Below is a small trained network, with its code and all its weights. Each question gives an input and a target symbol and asks what happens when units are switched off, that is, made to give their printed mean instead of their output.

import numpy as np


def w(rows, s, z=0):
    codes = np.array(rows[::2]) - 128.0
    scale = np.full(codes.shape[1], s)
    scale[-1] = z or s
    return codes * scale


def f(y):
    return np.maximum(y, 0)


def softmax(a):
    e = np.exp(a - a.max(-1, keepdims=True))
    return e / e.sum(-1, keepdims=True)


def log_softmax(a):
    a = a - a.max(-1, keepdims=True)
    return a - np.log(np.exp(a).sum(-1, keepdims=True))


def net(x, mask):
    ids = ['ΔΘΛΣΦΩαβγημξπτψ'.index(c) for c in x.split()]
    T = len(ids)
    res = E[ids] + P[:T]
    u = 0
    for l in range(2):
        r = res
        for j in range(2):
            rows = slice(3 * j, 3 * j + 3)
            q, k, v = (r @ M[l][rows].T for M in (Q, K, V))
            z = softmax(np.where(np.tri(T) > 0, q @ k.T / 3**0.5, -1e9)) @ v
            o = O[l][rows]
            res = res + np.where(mask[u + j], z, o[:, -1]) @ o[:, :-1]
        u += 2
        y = f(res @ A[l][:, :-1].T + A[l][:, -1])
        res = res + np.where(mask[u : u + 8], y, B[l][:, -1]) @ B[l][:, :-1]
        u += 8
    return log_softmax(res[-1] @ U[:, :-1].T + U[:, -1])


Q, K, V, O, A, B = {}, {}, {}, {}, {}, {}
E = w([
[187,143,103],'Δ',
[212,10,200],'Θ',
[178,164,78],'Λ',
[102,148,142],'Σ',
[138,123,141],'Φ',
[172,21,215],'Ω',
[200,101,118],'α',
[160,90,166],'β',
[164,198,62],'γ',
[195,58,162],'η',
[123,188,89],'μ',
[109,84,190],'ξ',
[186,57,186],'π',
[129,43,213],'τ',
[191,104,141],'ψ',
],0.012)
P = w([
[151,191,156],'0',
[72,139,118],'1',
[252,114,120],'2',
[164,208,168],'3',
[65,106,94],'4',
[160,57,30],'5',
],0.024)
Q[0] = w([
[107,110,49],'L0H0',
[243,186,149],'L0H0',
[4,158,191],'L0H0',
[112,104,60],'L0H1',
[156,77,83],'L0H1',
[62,96,129],'L0H1',
],0.018)
K[0] = w([
[171,101,34],'L0H0',
[161,254,244],'L0H0',
[33,95,72],'L0H0',
[67,36,34],'L0H1',
[146,78,69],'L0H1',
[49,107,115],'L0H1',
],0.014)
V[0] = w([
[109,189,59],'L0H0',
[83,117,255],'L0H0',
[115,195,120],'L0H0',
[209,150,128],'L0H1',
[138,180,138],'L0H1',
[119,103,169],'L0H1',
],0.018)
O[0] = w([
[64,146,107,74],'L0H0',
[243,115,65,166],'L0H0',
[64,154,34,141],'L0H0',
[8,76,188,255],'L0H1',
[196,134,171,126],'L0H1',
[120,179,115,119],'L0H1',
],0.011,0.0095)
A[0] = w([
[135,241,200,145],'L0N0',
[151,135,60,150],'L0N1',
[100,2,77,91],'L0N2',
[36,211,120,68],'L0N3',
[149,154,207,252],'L0N4',
[176,159,178,178],'L0N5',
[138,90,10,114],'L0N6',
[69,5,43,135],'L0N7',
],0.0084,0.013)
B[0] = w([
[148,122,25,160],'L0N0',
[1,122,178,161],'L0N1',
[132,208,90,205],'L0N2',
[246,183,118,186],'L0N3',
[47,19,70,250],'L0N4',
[145,67,78,197],'L0N5',
[47,174,160,156],'L0N6',
[202,162,90,230],'L0N7',
],0.0078,0.014)
Q[1] = w([
[103,176,122],'L1H0',
[184,138,94],'L1H0',
[207,154,108],'L1H0',
[172,139,65],'L1H1',
[252,154,43],'L1H1',
[102,39,154],'L1H1',
],0.013)
K[1] = w([
[186,200,159],'L1H0',
[217,38,179],'L1H0',
[193,234,107],'L1H0',
[148,147,20],'L1H1',
[213,209,36],'L1H1',
[181,6,180],'L1H1',
],0.011)
V[1] = w([
[39,160,161],'L1H0',
[95,18,3],'L1H0',
[130,94,245],'L1H0',
[128,128,128],'L1H1',
[98,69,155],'L1H1',
[139,177,73],'L1H1',
],0.0039)
O[1] = w([
[87,43,155,85],'L1H0',
[131,3,153,253],'L1H0',
[142,204,129,99],'L1H0',
[128,128,128,128],'L1H1',
[56,65,115,144],'L1H1',
[151,175,86,129],'L1H1',
],0.003,0.013)
A[1] = w([
[152,127,116,216],'L1N0',
[59,129,254,63],'L1N1',
[129,67,183,92],'L1N2',
[171,43,140,156],'L1N3',
[176,160,208,89],'L1N4',
[87,230,171,2],'L1N5',
[201,169,158,181],'L1N6',
[219,96,166,37],'L1N7',
],0.013,0.0089)
B[1] = w([
[158,62,110,168],'L1N0',
[161,226,131,129],'L1N1',
[85,193,95,183],'L1N2',
[175,200,219,253],'L1N3',
[146,140,141,128],'L1N4',
[172,58,254,143],'L1N5',
[75,10,125,130],'L1N6',
[24,170,24,172],'L1N7',
],0.0086,0.026)
U = w([
[72,87,129,158],'Δ',
[112,250,204,39],'Θ',
[63,178,99,119],'Λ',
[149,97,48,107],'Σ',
[133,53,129,226],'Φ',
[182,230,113,86],'Ω',
[35,171,190,58],'α',
[180,52,191,169],'β',
[116,189,115,216],'γ',
[136,104,242,150],'η',
[124,225,41,3],'μ',
[229,89,98,63],'ξ',
[151,147,165,243],'π',
[205,176,89,92],'τ',
[85,78,179,201],'ψ',
],0.015,0.0055)

Each question gives the input, a string of symbols that net reads in full, and the target symbol t.
The units are the heads (3 rows each of Q, K, V and O) and the neurons (one row each of A and B). Each row of codes is followed by its name. A weight is (code - 128) times the scale printed after its matrix; where a second scale follows, it is the last column's (O, A, B and U).
mask holds one flag per unit, layer by layer, with each layer's heads first. A switched-off unit (its flag False) gives its mean, the last column of its rows in O or B, instead of its output. The means were averaged over made-up inputs and are rounded, as every weight is.
A unit's drop is (log p(t) with every unit on - log p(t) with that unit switched off) / (log p(t) with every unit on - log p(t) with every unit switched off).
The circuit of an input: a set's keep is (log p(t) with only the set's units on - log p(t) with every unit switched off) / (log p(t) with every unit on - log p(t) with every unit switched off). Starting from the 12 units with the biggest drops (on a tie, the unit counted first), units are removed one at a time, each time the one whose removal leaves the highest keep (on an exact tie, the one counted first), for as long as the keep stays at least 0.8.
circuit, biggest first: the units of the circuit, biggest drop first
most important unit: the unit with the biggest drop
top k neurons: the k neurons with the biggest drops, biggest first
k most important neurons of layer l: the k neurons of layer l with the biggest drops, biggest first
heads that matter: for each layer, one digit per head in row order, 1 if its drop is at least 0.15 and else 0, layers parted by /
input Ω Δ Θ, target Ω: heads that matter -> 10 / 00
input γ π β μ Θ Θ, target β: heads that matter -> 11 / 00
input ψ α ξ Θ Σ ξ, target ξ: circuit, biggest first -> L0H0, L0H1, L0N7
input π Θ Θ ξ μ η, target Θ: circuit, biggest first -> L0H0, L1N3, L1N7
input Θ Θ Ω, target Θ: most important unit -> L1N3
input η ξ Ω β Δ α, target Ω: circuit, biggest first -> L1N3, L0H0, L1N7
input Θ Σ Φ, target Θ: top 2 neurons -> L1N3, L1N2
input Σ α ξ Θ ψ μ, target ξ: top 2 neurons -> L0N7, L0N2
input Φ μ β, target Φ: circuit, biggest first -> L0H0, L0N7, L0H1
input τ Δ μ ξ η π, target μ: top 3 neurons -> L0N7, L0N2, L1N3
input π π β μ, target μ: 2 most important neurons of layer 0 -> L0N0, L0N3
input η Λ Ω Θ ξ Σ, target Ω: circuit, biggest first -> L1N3, L0H0, L0H1, L1N7
input η Λ ψ η μ, target Θ: top 2 neurons -> L1N5, L0N4
input Σ Θ Θ, target Σ: top neuron -> L0N7
input Σ β Θ η Φ μ, target Θ: top 2 neurons -> L1N3, L1N2
input μ η η, target μ: heads that matter -> 10 / 00
input Θ Θ η, target Θ: heads that matter -> 01 / 00
input Φ Λ τ ξ β ψ, target τ: 3 most important neurons of layer 0 -> L0N2, L0N7, L0N3
input Ω ξ ξ, target Ω: 2 most important neurons of layer 0 -> L0N4, L0N3
input π Φ η β π ξ, target η: circuit, biggest first -> L0H0
input α Θ μ, target α: circuit, biggest first -> L0H1, L0H0
input ξ Σ μ Θ γ μ, target μ: top 2 neurons -> L0N7, L1N3
input α Ω Φ Θ Δ, target μ: 4 most important neurons of layer 0 -> L0N3, L0N4, L0N2, L0N7
input Σ α Σ Θ η, target β: top 2 neurons -> L1N7, L0N3
input Ω μ π, target Ω: top 4 neurons -> L1N3, L1N7, L1N2, L0N2
input Θ η μ ψ, target ψ: circuit, biggest first -> L0H1, L0N4
